Here is a tiny trained network, its code and every weight. The questions are about switching its units off for an input and a target symbol, where a switched-off unit gives its printed mean instead of its output.

import numpy as np


def w(rows, s, z=0):
    codes = np.array(rows[::2]) - 128.0
    scale = np.full(codes.shape[1], s)
    scale[-1] = z or s
    return codes * scale


def f(y):
    return np.maximum(y, 0)


def softmax(a):
    e = np.exp(a - a.max(-1, keepdims=True))
    return e / e.sum(-1, keepdims=True)


def log_softmax(a):
    a = a - a.max(-1, keepdims=True)
    return a - np.log(np.exp(a).sum(-1, keepdims=True))


def net(x, mask):
    ids = ['βγδεζθλξπτφψω'.index(c) for c in x.split()]
    T = len(ids)
    res = E[ids] + P[:T]
    u = 0
    for l in range(2):
        q, k, v = (res @ M[l].T for M in (Q, K, V))
        z = softmax(np.where(np.tri(T) > 0, q @ k.T / 4**0.5, -1e9)) @ v
        res = res + np.where(mask[u], z, O[l][:, -1]) @ O[l][:, :-1]
        u += 1
        y = f(res @ A[l][:, :-1].T + A[l][:, -1])
        res = res + np.where(mask[u : u + 16], y, B[l][:, -1]) @ B[l][:, :-1]
        u += 16
    return log_softmax(res[-1] @ U[:, :-1].T + U[:, -1])


Q, K, V, O, A, B = {}, {}, {}, {}, {}, {}
E = w([
[123,128,141,63,86,127],'β',
[83,126,182,196,210,20],'γ',
[228,142,231,212,130,254],'δ',
[113,35,181,146,91,154],'ε',
[232,114,115,142,102,215],'ζ',
[224,170,123,213,80,185],'θ',
[8,110,123,63,148,75],'λ',
[121,119,107,60,85,183],'ξ',
[108,38,131,179,47,119],'π',
[108,82,125,217,22,102],'τ',
[98,49,224,124,146,227],'φ',
[102,175,102,90,68,191],'ψ',
[104,214,99,129,46,166],'ω',
],0.0073)
P = w([
[178,108,205,39,81,30],'0',
[181,118,139,121,190,90],'1',
[153,79,169,160,84,109],'2',
[132,102,58,124,180,116],'3',
[113,77,151,120,38,103],'4',
[94,139,80,176,204,162],'5',
[81,94,174,196,52,158],'6',
[49,90,24,196,130,186],'7',
[52,170,105,212,199,207],'8',
[26,131,94,203,143,207],'9',
[19,146,1,174,190,214],'10',
],0.0047)
Q[0] = w([
[187,203,224,87,165,64],'0.h0',
[50,108,165,37,93,232],'0.h0',
[198,200,139,24,222,117],'0.h0',
[93,129,251,195,36,88],'0.h0',
],0.013)
K[0] = w([
[170,177,226,141,109,71],'0.h0',
[118,129,31,151,59,107],'0.h0',
[177,177,162,154,155,7],'0.h0',
[108,133,177,118,17,206],'0.h0',
],0.015)
V[0] = w([
[232,86,101,119,127,64],'0.h0',
[250,89,85,115,112,14],'0.h0',
[153,116,121,147,131,145],'0.h0',
[90,147,91,139,112,131],'0.h0',
],0.0024)
O[0] = w([
[96,203,186,75,103,162,39],'0.h0',
[63,252,215,57,89,154,3],'0.h0',
[139,116,121,145,123,148,149],'0.h0',
[118,124,101,171,135,127,172],'0.h0',
],0.0025,0.00033)
A[0] = w([
[135,106,67,119,127,122,120],'0.n0',
[104,123,170,88,134,97,68],'0.n1',
[113,150,10,60,107,103,104],'0.n2',
[162,139,87,160,96,93,96],'0.n3',
[212,134,135,126,92,207,154],'0.n4',
[156,98,134,137,116,99,123],'0.n5',
[173,158,103,122,152,153,121],'0.n6',
[119,139,133,125,133,134,90],'0.n7',
[111,57,155,83,154,171,39],'0.n8',
[71,136,146,97,101,150,142],'0.n9',
[108,134,158,178,156,62,48],'0.n10',
[109,137,96,129,166,112,100],'0.n11',
[158,93,116,148,121,150,102],'0.n12',
[173,143,136,132,174,122,128],'0.n13',
[172,161,125,111,85,159,101],'0.n14',
[170,147,172,73,103,77,3],'0.n15',
],0.012,0.0052)
B[0] = w([
[149,115,169,163,137,145,156],'0.n0',
[155,102,147,160,175,61,136],'0.n1',
[156,189,199,50,39,207,178],'0.n2',
[123,153,165,194,151,101,159],'0.n3',
[53,122,102,131,159,34,255],'0.n4',
[162,94,152,152,126,130,161],'0.n5',
[178,100,95,150,142,114,155],'0.n6',
[110,122,129,130,125,125,128],'0.n7',
[167,159,216,251,111,113,147],'0.n8',
[67,150,109,99,96,135,213],'0.n9',
[119,115,30,148,99,49,142],'0.n10',
[169,102,132,152,161,129,138],'0.n11',
[143,80,124,165,150,120,171],'0.n12',
[153,149,178,101,142,157,143],'0.n13',
[151,147,108,108,122,76,168],'0.n14',
[241,50,151,165,190,61,133],'0.n15',
],0.019,0.0034)
Q[1] = w([
[141,134,90,92,129,119],'1.h0',
[134,99,118,167,109,124],'1.h0',
[136,139,95,105,206,2],'1.h0',
[221,148,168,126,109,175],'1.h0',
],0.039)
K[1] = w([
[135,76,151,117,155,115],'1.h0',
[114,181,147,160,102,165],'1.h0',
[193,100,222,54,53,4],'1.h0',
[213,185,113,109,246,193],'1.h0',
],0.026)
V[1] = w([
[91,17,36,24,73,170],'1.h0',
[207,25,137,166,65,151],'1.h0',
[153,36,49,57,179,79],'1.h0',
[200,208,11,201,3,81],'1.h0',
],0.015)
O[1] = w([
[182,158,172,179,26,166,4],'1.h0',
[132,190,149,164,175,211,144],'1.h0',
[120,157,70,160,43,166,76],'1.h0',
[252,175,83,53,183,124,254],'1.h0',
],0.017,0.0048)
A[1] = w([
[123,168,146,158,80,171,118],'1.n0',
[192,97,133,188,122,109,75],'1.n1',
[154,201,140,54,141,175,113],'1.n2',
[115,126,154,147,77,129,12],'1.n3',
[86,184,124,78,114,137,141],'1.n4',
[86,163,192,28,91,146,146],'1.n5',
[78,176,129,28,92,157,71],'1.n6',
[149,77,135,251,133,152,92],'1.n7',
[105,202,119,72,107,144,184],'1.n8',
[169,114,133,133,153,112,31],'1.n9',
[177,85,120,221,116,137,168],'1.n10',
[118,112,168,177,135,64,156],'1.n11',
[161,60,171,186,163,123,44],'1.n12',
[164,42,132,217,144,63,75],'1.n13',
[124,145,121,121,67,148,160],'1.n14',
[152,70,169,214,179,128,171],'1.n15',
],0.012,0.011)
B[1] = w([
[215,141,163,81,147,155,191],'1.n0',
[85,160,54,104,178,152,171],'1.n1',
[148,133,23,165,59,122,254],'1.n2',
[201,114,49,39,156,144,148],'1.n3',
[152,126,124,123,196,139,191],'1.n4',
[108,194,97,176,165,60,196],'1.n5',
[160,47,151,78,96,215,191],'1.n6',
[11,115,101,10,136,135,174],'1.n7',
[73,116,254,174,157,125,225],'1.n8',
[69,25,162,93,128,183,174],'1.n9',
[205,173,168,169,118,80,186],'1.n10',
[162,126,54,90,90,152,218],'1.n11',
[76,241,57,145,192,162,181],'1.n12',
[153,151,217,193,121,237,217],'1.n13',
[45,165,116,121,84,93,198],'1.n14',
[158,59,182,139,72,48,248],'1.n15',
],0.019,0.014)
U = w([
[45,202,119,101,186,146,170],'β',
[77,201,7,198,210,158,75],'γ',
[58,95,67,201,59,194,23],'δ',
[12,69,98,118,119,121,94],'ε',
[39,175,99,190,89,59,143],'ζ',
[103,159,79,82,252,80,114],'θ',
[88,89,154,107,53,172,38],'λ',
[107,185,50,74,134,132,121],'ξ',
[191,143,192,70,147,45,157],'π',
[200,45,87,168,91,18,255],'τ',
[76,104,206,229,217,111,188],'φ',
[199,195,158,205,135,169,75],'ψ',
[179,82,92,61,200,219,112],'ω',
],0.0035,0.0041)

Each question gives the input, a string of symbols that net reads in full, and the target symbol t.
The units are the heads (4 rows each of Q, K, V and O) and the neurons (one row each of A and B). Each row of codes is followed by its name. A weight is (code - 128) times the scale printed after its matrix; where a second scale follows, it is the last column's (O, A, B and U).
mask holds one flag per unit, layer by layer, with each layer's heads first. A switched-off unit (its flag False) gives its mean, the last column of its rows in O or B, instead of its output. The means were averaged over made-up inputs and are rounded, as every weight is.
A unit's drop is (log p(t) with every unit on - log p(t) with that unit switched off) / (log p(t) with every unit on - log p(t) with every unit switched off).
The circuit of an input: a set's keep is (log p(t) with only the set's units on - log p(t) with every unit switched off) / (log p(t) with every unit on - log p(t) with every unit switched off). Starting from the 12 units with the biggest drops (on a tie, the unit counted first), units are removed one at a time, each time the one whose removal leaves the highest keep (on an exact tie, the one counted first), for as long as the keep stays at least 0.8.
units of the circuit, in order: the units of the circuit, biggest drop first
top k neurons: the k neurons with the biggest drops, biggest first
top k neurons in layer l: the k neurons of layer l with the biggest drops, biggest first
input φ τ θ δ λ ω ξ γ β β, target δ: top 4 neurons in layer 1 : (1.n2, 1.n6, 1.n14, 1.n15)
input π ψ β π ξ λ ω π π ψ φ, target ψ: units of the circuit, in order : (0.n8, 1.h0, 1.n13, 0.n9)
input θ ψ ψ τ, target ψ: top 3 neurons : (0.n2, 0.n9, 1.n13)
input φ γ γ φ ψ ψ γ π γ, target φ: units of the circuit, in order : (1.n13, 1.h0)
input ξ ψ τ π τ δ ξ θ, target ξ: top 2 neurons in layer 1 : (1.n7, 1.n1)
input ζ ζ ζ τ ξ ψ, target γ: units of the circuit, in order : (1.n2, 1.n15, 1.h0)
input τ ψ ζ τ θ ω, target γ: units of the circuit, in order : (1.n2, 1.h0, 1.n15)
input φ ψ λ ζ ξ θ δ ζ τ π θ, target φ: top 2 neurons : (0.n8, 1.n15)
input ψ ω φ ω π ζ ψ τ ε, target ψ: units of the circuit, in order : (1.h0)
input ξ δ τ ε δ ξ, target φ: units of the circuit, in order : (0.n2, 1.n2, 1.h0, 1.n11)
input τ τ ω τ ψ φ ω ε τ ε β, target γ: top 3 neurons : (0.n8, 1.n2, 0.n2)
input λ γ ε ζ λ τ ψ δ λ ψ ψ, target ξ: top 3 neurons in layer 0 : (0.n4, 0.n14, 0.n11)
input φ ε λ, target θ: units of the circuit, in order : (0.n8, 1.h0)
input τ λ γ ω λ π φ ω, target ψ: top 2 neurons in layer 0 : (0.n2, 0.n4)
input φ τ γ ε, target τ: top 2 neurons in layer 0 : (0.n4, 0.n2)
input θ π π λ, target ψ: top neuron in layer 0 : (0.n2)
input τ τ β β γ ζ ζ τ φ τ τ, target φ: top 4 neurons in layer 0 : (0.n9, 0.n4, 0.n8, 0.n0)
input ε δ τ τ ω ω ε φ δ ω, target θ: top 2 neurons : (0.n8, 0.n2)
input γ ω τ ψ, target τ: units of the circuit, in order : (0.n2, 1.h0, 1.n2)
input ψ ε ω π λ τ ε τ θ φ, target φ: top 4 neurons in layer 1 : (1.n15, 1.n13, 1.n12, 1.n2)
input ω τ φ, target ω: top 2 neurons : (0.n4, 0.n2)
input π ω ω ω π τ, target ω: top 3 neurons : (0.n4, 0.n9, 0.n2)
input ψ ψ τ θ ζ, target ψ: top 2 neurons in layer 1 : (1.n13, 1.n10)
input ε γ ψ ψ θ ε γ δ, target ε: top 2 neurons : (0.n4, 1.n7)
input λ ε π δ ζ, target λ: top 3 neurons in layer 1 : (1.n13, 1.n7, 1.n2)
input ω ψ φ ψ ω β τ τ λ τ, target τ: top 2 neurons in layer 0 : (0.n2, 0.n4)
input θ γ θ φ ξ τ π γ, target θ: top 2 neurons : (0.n4, 0.n14)
input ξ ω π ω ε θ τ θ δ, target ξ: top 3 neurons : (0.n4, 1.n7, 0.n8)
input δ δ ψ ω θ τ, target ω: top 2 neurons : (0.n9, 0.n2)
